Below are the code and all the weights of a small trained network. Each question names an input and a class and asks about switching units off, where a switched-off unit gives its printed mean instead of its output.

import numpy as np


def w(rows, s, z=0):
    codes = np.array(rows[::2]) - 128.0
    scale = np.full(codes.shape[1], s)
    scale[-1] = z or s
    return codes * scale


def norm(h):
    return h / np.sqrt((h * h).mean(-1, keepdims=True) + 1e-5)


def f(y):
    return y / 2 * (1 + np.tanh(0.7978845608 * (y + 0.044715 * y**3)))


def log_softmax(a):
    a = a - a.max(-1, keepdims=True)
    return a - np.log(np.exp(a).sum(-1, keepdims=True))


def net(x, mask):
    res = np.array(x, float).reshape(1, 8) / 4 @ E
    u = 0
    for l in range(2):
        y = f(norm(res) @ A[l][:, :-1].T + A[l][:, -1])
        res = res + np.where(mask[u : u + 6], y, B[l][:, -1]) @ B[l][:, :-1]
        u += 6
    return log_softmax(norm(res)[-1] @ U[:, :-1].T + U[:, -1])


A, B = {}, {}
E = w([
[108,55,141,163,35,140,73,161],'x0',
[193,250,91,68,60,135,116,75],'x1',
[142,178,95,116,104,187,78,166],'x2',
[253,78,178,189,98,198,66,192],'x3',
[49,132,125,118,148,53,55,57],'x4',
[156,128,212,110,175,155,73,48],'x5',
[147,148,42,31,143,87,211,78],'x6',
[140,164,127,124,71,111,93,87],'x7',
],0.0054)
A[0] = w([
[139,106,190,95,254,175,72,129,92],'0.n0',
[215,153,241,114,112,154,128,95,4],'0.n1',
[188,158,116,172,157,158,62,71,40],'0.n2',
[176,112,97,148,205,238,158,149,123],'0.n3',
[175,137,62,149,86,173,136,130,42],'0.n4',
[69,191,133,142,82,128,77,180,163],'0.n5',
],0.0076,0.0019)
B[0] = w([
[138,208,86,230,213,134,34,157,254],'0.n0',
[98,201,162,53,95,149,208,98,231],'0.n1',
[93,180,126,45,60,120,101,164,189],'0.n2',
[142,83,74,178,107,9,126,129,242],'0.n3',
[67,102,254,57,118,108,37,135,178],'0.n4',
[182,59,106,138,154,170,184,41,202],'0.n5',
],0.0066,0.0031)
A[1] = w([
[175,31,87,168,2,137,167,186,159],'1.n0',
[141,92,215,99,71,125,200,159,66],'1.n1',
[56,86,89,149,195,109,144,207,19],'1.n2',
[143,139,144,74,151,158,29,96,122],'1.n3',
[81,100,112,130,83,72,85,59,252],'1.n4',
[35,96,233,195,160,142,38,62,194],'1.n5',
],0.0091,0.0019)
B[1] = w([
[85,69,187,186,160,181,137,215,255],'1.n0',
[134,152,42,254,198,73,2,114,171],'1.n1',
[166,155,118,80,95,147,147,30,215],'1.n2',
[78,52,185,113,119,149,138,104,183],'1.n3',
[164,137,93,185,208,155,217,160,192],'1.n4',
[138,41,128,142,63,197,150,248,252],'1.n5',
],0.0083,0.0069)
U = w([
[157,181,88,163,133,65,47,137,5],'0',
[112,186,166,36,29,223,81,90,29],'1',
[101,193,4,87,157,90,254,19,225],'2',
[96,34,116,233,120,225,154,238,229],'3',
],0.0071,0.0025)

Each question gives the input, the list of numbers given to net, and the class t.
The units are the neurons (one row each of A and B). Each row of codes is followed by its name. A weight is (code - 128) times the scale printed after its matrix; where a second scale follows, it is the last column's (A, B and U).
mask holds one flag per neuron, layer by layer. A switched-off neuron (its flag False) gives its mean, the last column of its row in B, instead of its output. The means were averaged over made-up inputs and are rounded, as every weight is.
A unit's drop is (log p(t) with every unit on - log p(t) with that unit switched off) / (log p(t) with every unit on - log p(t) with every unit switched off).
The circuit of an input: a set's keep is (log p(t) with only the set's units on - log p(t) with every unit switched off) / (log p(t) with every unit on - log p(t) with every unit switched off). Starting from all 12 units, units are removed one at a time, each time the one whose removal leaves the highest keep (on an exact tie, the one counted first), for as long as the keep stays at least 0.8.
circuit, biggest first: the units of the circuit, biggest drop first
most important unit: the unit with the biggest drop
k most important neurons: the k neurons with the biggest drops, biggest first
k most important neurons of layer l: the k neurons of layer l with the biggest drops, biggest first
drop of u: that unit's drop, to one decimal
input [2,6,-7,6,4,7,6,2], class 2: most important unit : 1.n5
input [-1,-5,-8,8,-8,8,7,-8], class 2: circuit, biggest first : 1.n5, 0.n1
input [2,-2,5,1,0,1,6,-5], class 2: circuit, biggest first : 1.n5, 1.n2
input [2,1,5,8,2,6,-1,8], class 1: circuit, biggest first : 0.n1, 1.n0
input [6,7,-4,5,0,1,7,-8], class 0: circuit, biggest first : 1.n1, 0.n4, 1.n5
input [-4,2,-5,5,5,3,-3,2], class 1: 3 most important neurons : 0.n1, 0.n2, 1.n0
input [4,8,-1,6,7,3,-5,-7], class 1: circuit, biggest first : 0.n1, 1.n0
input [-8,5,-3,7,7,-3,-2,-6], class 2: 4 most important neurons : 1.n5, 1.n0, 0.n1, 0.n4
input [-6,0,4,5,4,-8,3,-7], class 2: circuit, biggest first : 1.n2, 1.n5
input [4,-3,-4,-2,3,-5,2,-7], class 2: 2 most important neurons : 1.n2, 1.n5
input [-6,1,0,4,7,-8,0,8], class 2: 2 most important neurons : 1.n5, 1.n0
input [-2,5,0,5,-3,-3,8,0], class 0: 2 most important neurons of layer 0 : 0.n4, 0.n0
input [-3,2,4,-3,8,8,0,-4], class 3: 2 most important neurons : 1.n5, 1.n2
input [1,1,-1,5,0,3,2,-4], class 0: 2 most important neurons : 0.n3, 1.n5
input [-4,8,-5,4,-1,7,-4,-3], class 1: drop of 1.n4 : 0.1
input [1,-8,-4,-3,-2,-1,4,7], class 2: drop of 1.n2 : 0.3
input [-8,-4,-7,3,-8,5,2,-2], class 2: drop of 1.n5 : 0.2
input [2,6,-1,2,-3,3,0,5], class 1: drop of 1.n5 : -0.1
